After every row comes one of two labels: whether the row has a hidden trait. Each part has its own trait and labels.
In the rows, zero is written as 128.
[131 117 147 105 139 142 144 113 132 165  98 136 118 119 132 128 159 127
 132 142 130 198 118  98 133 117  64 128 126 165 128 148 129 127 108 136
 116 174 134 147 120 147 112  90  93 120 137 108 139 123 124  78 104 131
 147 153  67 140 117 118 160  88  85 119 149 132 157 132  61 116 114 105
 173 135 187 132 157 117 143 135 111 128 110 138 142 120 122 119 115  75
 167 119 141 151 123 119 114 118 135  51 130 132 209  98 123 125 120 116
 215 103 124 132 114 127 121 167 117 132 104 197 145 120 114 121 116 105
 208 127 128 132 100 110 136 139 143 119 127 115 134 129 111 122 113 131
 126 112 138 101 133] => Q622
[122 119 102  92 132 124 143 100  99 139 175 124 102 128 131 120  74 138
 128 144 127  47 117 142 133 107  72 130  92 109 139 167 141 128 120 138
 137 117 118 136 147 122 117 112 122 131 138 125 111 120 146 144 135 103
 143 152 169 130 114 107 128 138 121  88  96 141 164 114 193 117 120 119
 150 151 126 165  25 106 124 129 122 135 142 118 135 131 113 136  85  94
 172 137 126 177 127 149 130  27 136 144 149 118  39 106 131 140  97 123
 104 146 106 149 106 130 127 104 122 140 135 148 141 155 141  87 119 114
  57 170  93 140 125 142 125 121 156 126 113 139 129 129  81 135 111 126
 132 132 122 146 126] => Q622
[124 118 118 165 134 130 141  82 105 111 187 175 133 131 131 148 121 122
 126 111 129 186 106 120 124 118   3  89 124 151 120  94 116 109 112 101
 129 148 126 118 158 131 175  77 137 138 133 125 138 115 125 153 109 123
  88 155 145 121 129 152 168 109 119 172 179 139 146 165 107 136 151 127
  95 145  98 128 100 155 113 130 127 113 146 116 124 139 159 143 115 120
 170 125 134 132 148 105 128 126 121 155  58 136 211 124 111 161 133 128
 129 150 130 141 127 132 124  96 126 142 104  83 150 117 122 176 148 156
 255 130 144  71 141 122 129 127 143 126 130 124 126 132 107 124 141 130
 131 140 114 143 140] => Q622
[128 131  99  88 122 115 131 143 137 151 117 112 169 121 118 124 107 137
 136 122 129 134 120 100 121 113  79 102 112 144 134 122 122 129 169 131
 135 148 145 113 143 131 120  88 120 129 110 128 111 131 138  90 128 101
 128  94 119 129 136 136  52 103 101  79 163  96 161 154 102 129  89 114
 112 118 149 188   1 136 121 128 133 113 174  96 148 129 141 126 105  99
 164 122 143  94 146 128 111  67 121 121 134 128 175 142 120 149 139 130
  26 153 166 113  70 126 127 134 120 164 145 128 123 117 120 115 108 130
  26  97 122 192 134 146 134 125 135 131 135 126 127 124  55 135 144 134
 129 151 119  96 131] => Q622
[127 129 141  98 125 130 108 142 126 106 164 118 141 136 115 111 144 109
 131 135 127 102 130 142 113 122  57 111 106  93 139 129 123 128  98 114
 129 119 128 117 185 126 125  81 130 104 120 127 134 138 135 157 162 123
 158 113 115 130 107 146 111 143 116 156  41 146 125  95  76 112 152 116
  96  81  43 178 197 126 128 131 125 104 146 136 123 117 113 144 253 123
 131 132  89  71 128 140 130 164 115 211  58 132 159  85 117  67 189 124
 153 140  84  87 106 130 127 173 128 115 122 129 122 164 116 130  98 119
  79 136 121 114 131 167 130 129 144 124 107 163 123 109 143 115 128 140
 136 142 142 126 133] => Q32
[125 109 117 130 154 136 120  62 145 123 185  94 117 142 112 118  87 138
 139 131 131 183  99 153 120 131 151 113 143 142 129 120 195 125 123 143
 147 154 132 129 130 158 126 109 145 139 119 136 123 132 118  97 124  99
 138  97 157 108 141 132 175 184 105 106 145 140 126 112 126 152  92 122
 155 145 185 189 136 102 152 131 137 117 137 182 134 121  99 132 166 185
 141 124 151 147 116 122 130 210 104 217 120 114  55 116 124 132 141 130
  86 101 128 119 104 127 128 152 128 146 140 109 147 144 114 170 185 157
 103  95 150 147 121 153 143 135 119 104 118 123 127 111 113 131 160 139
 132 135 128 169 112] => Q622
[133 130 130 102 137 118 112  99 118 110  61 145 148 133  97 121 146 122
 126 133 133 202 118 103 140 121 177 134 134 136 136 110 101 138 115 116
 146 131 157 135 104 113  89 129 121 123 148 127 144 127 147 120 132 147
 129  65  67 117 129 116 113 107 126 116 117 128 134 150   1 149 134 138
 107 109 156  83   1 156  25 125 125 113 144 157 109 120 150 133  98 120
  95 126  97 112 100 134 123 129 118  41 150 139 118 118 134  84  97 128
 194 123 109 143 138 134 127 167 125 132 115 170 150 121 134 171 100  93
  90 120 152 133 143 153 141 126 156 128 137 133 130 127  94 118 101 114
 131 164 100 132 133] => Q622
[122 108 134 132 119 127 103 105 140 152 122  80 179 130 172 112 109 135
 127 134 129 176 141 119 130 137 162 138 116 155 128  82  73 126 135 124
 131 136 134 132 116  88 111 204 149 117 136 141 128 138 125 152 127 161
 154 158 117 113 128 134 132 112 101 155  98 127 149 135 134 101  88 112
 124 119 137  98  80 102 121 122 130 113 145 128 151 131 101 132  68 137
  59 130 106  57 121 126 137  57 144  76 177 131 111 109 131 117 129 118
 149 119 133 178 155 129 131  70 111 120 148 172 136 140 139 132 171 147
 200 169 155 143 132  90 153 131 126 140 130 148 132 110 158 139 137 139
 128 144 124 119 152] => Q622
[121 132 117 143 119 127 143 125 146 125 127 128 152 138 124 145 207 126
 128 141 129  83 142 111 140 115  99 122 116 109 118 143 126 129 165 148
 142 124 142  95 144 108 127 168 108  98 125 137 106 123 130 107 139 118
  98 121 110 128 122 119 111 120 110 179  79 150 141 138 129 120 164 111
  94 113  64 162 140 111 164 135 125 139 136 125 106 126 100 136 164 132
  77 127 143  69 123 119 121 173 111 226 175 128 108 110 143 167 150 130
  61  92 128  72 140 130 128 155 121 146 130 242 106 154 111 125 118 161
 154 153  99 137 154  45 125 134 108 142 130 133 115 143 164 115 144 125
 130 104 139 103 122] => Q622
[122 135 105 152 115 136 148 130 110 128 134 142  94 131 121 116  83 120
 128 119 130 165 108 155 132 135 255 106 120 165 141 156 107 127 136 110
 135 158 126 183 129 150 135 125 123 129 127 137 128 116 121  52 115 117
 121 116 128 132 127 130 108 130 127 124 134 119 128 121 150  97 159 142
  94 119 202 113  14 145 103 126 135 153 136  96 114 118 128 141 137 114
  73 122  85 133 123 108 116 156 118 136 147 134  60 112 123 135 136 130
  87 132 137 175 130 128 128 133 109 136 105 170 124 123 129 142  87 136
   1 146 119  99 125 140 129 125 152 113 106 126 153 137 109 130 135 135
 131 132 130 160 142] => Q622
[134 123  89 118 119 110 140 175 133 148 147  66 125 130 127 146 113 113
 128 130 131 116 128 136 119 125 214 124 135 184 128 117 220 132 125 115
 137 126 112 141 111 107 144 110 116  98 162 119 121 151 129 113 134 105
 134  81 155 141 146  93 132 102 138 137 123 102 150 147 216 131 143 122
 129 157 165  78  94 125 104 133 146 154 117 135 105 119 140 138 198  65
 154 125 133 127 123 117 129 126 115 139 137 113  65 115 122 163 161 124
 143  87 125 163 137 127 130 160 130 151 122 133 115 120 116 140 148 133
 182 155 137 150 147 120 132 118 142 117 131 138 114 145 152 112 133 124
 134  74 139 144 131] => Q622
[120 135 127 121  93 130  94 136 117 127 131 138 154 119 110 149 134 129
 132 125 130 137 116 114 123 107  83 123 131 168 118 122 119 139 106 134
 139 110 131 167 121 165 129  89 132 138 106 138 121 124 156 143 117 123
 107 161 138 119 115 122  92  83 129  97  74 130 125 120  98 141  79  92
 168  68 119 141 142 133 166 127 130 124  83 156 137 136 129 121 226 127
 179 127 103 145 137 117 118  12 139 211 127 118  97 116 126  85 182 144
 150 108 123  74 107 126 121 116 118 119 107 215 133 146 148 116 124 152
 238 148 107 144 159 100 137 126 155 122 132 122 127 147 131 137 150 120
 132 151 125 143 147] => Q622
[123 135 164 112 141 127 136 139 151 131 110 129 148 131 110 162 106 117
 123 122 125 197 107  99 136 139  11 121 106  87 134 169 124 126 193 131
 121 133 119 102 122 111 122 199 144 118 121 146 131 122 129 124 122 120
 136 121  94 132 100 125 126  67 128 178 137 137 137 148 122 121 130 119
 130 129 203 173   1 138 127 125 104 133 107 126 113 138 111  97 170 137
 236 123 134  85 126 147 127 144 133  75  89 140  96 151 127 153 106 124
 133 122 143  94 154 125 132 165 146 107 158 144 130 129 128 124  95 140
 255 101 144 128 138 159 132 139 127 117 124 110 122 147 132 127 105 128
 123 103 120  86 135] => Q622
[119 117 110 128 157 146 128 103 140 155  91 178 137 145 140 140 119 143
 131 130 131 145 131 127 129 130  50 124 111 118 130 131 134 142 113 127
 138 128 146 132 123 173 146 171 128 111 136 142 125 115 128 132 117 138
 143 206 175 135 128 123 121  70 120 146 110 133 120 138 132 128 120 102
 141 136  61 189   1 138 136 129 147 132 117 108 143 115 131 128  69 113
 191 127 134  85 132 111 151  13 139  67 112 118 196 125 136 125 201 119
 143 116 120 183 102 122 128 140 142 133 131  99 138 112 113  99 108 127
 151 173 110 152 112 137 143 118 139 128 122 126 132 124 115 127 143 126
 126 129 112 133 130] => Q622
[129 153 105 120 132 114 157 114 150 158 108 111 125 114 130 122 109 122
 132 134 132 194 119 118 122 147  57 121 178 182 130 130 164 115  76 125
 149 143 121 148 150 147 104 108 147 160 104 132 117 131 138 141 142 120
 139 114 140 131 129 116 200 129 111 155  56 149 142  98  14  85 114 113
 128  69 133 136   1 103  99 133 125 103 135 122 110 119 144 131 108 150
  40 143 122  70 125 106 121 173 122 107  77 130  40 106 123 101 120 123
 187 151 152 151  83 133 129 149 113 196  46 108 130 128 139 116  83 101
  60 144 110 163 154 179 113 121 137 121 135 137 128 116 165 122 137 135
 132 122  94 175 160] => Q622
[135 139 124 120 137 104 109 130 100 122 181 128 133 128 141 160  61 114
 123 119 128 145 102 113 133 125   7 129 118 138 135 200 113 116 146 119
 130 147 132 105 144 123 104  72 110 126 126 118 117 128 138 136 131 130
 124  86 176 124 158 105  80 145 108 153   6 139 153 107  51 137 110 151
 141 147 109  90 185 132 161 125 117 108 181 133 120 132 139 119   1 166
 129 138 120 112 144 105 141 151 158 105 123 140 141  97 122 140 119 131
 159 102 122 125 156 127 129 128 116 154 171 130 158 133 140 159 156 183
 145 129 129  84 153 159 132 131 119 124 136  99 135 127 141 138 127 121
 124 122 139 149 125] => Q622
[126 126 151  84 139 123 131  94 134 131  50 119 153 120 130 149 140 110
 126 123 126 136 120 142 118 141 114 121 111  91 152 108  90 129 154 127
 132 121 147 140 139  93 138 151 148 121 129 125 116 133 137 142 123 133
 130 169 150 113 123 125 133 132 128 118 198 121 169 154 168 132 125 101
 100  73 204 175  19  98 183 120 137 141 119 102 101 116 129 110 203 110
  56 126 129 136 138 140 135 101 150 255 100 136  99 149 128 136 163 121
  97 141 165 208 133 134 127 137 114 149 142  91 124 118 103  56 110 145
 163 165 133 157 135 129 122 133 128 121 117 137 125 130  73 123 120 131
 133 133 137 152 114] => Q32
[130 122 112 149 144 132 134 161 128 135 105 121 137 125 109 123 132 125
 126 140 127 168 113 129 129 142 255 118 113 158 129 154  85 122  88 125
 127 131 124 140 156 160 123 227 116 185 123 135 134 134 145 112 135 161
 123  93 205 128 128 142  69 115 131 147 170 147 101 121 236 130 112 139
  72 115  79 113 182 130  80 131 129 132 167  99 121 134 140 116  81 141
 167 129 117 162 108 138 137 191  95 107  55 120  91 123 124 103 161 128
  83  99 129 129 119 122 132  60 134 167 142 236 118 135 127 107 142 157
 254 143 118 129 143 154 126 135 128 118 141 156 130 134 112 123 149 133
 134 164 142 121 140] => Q622
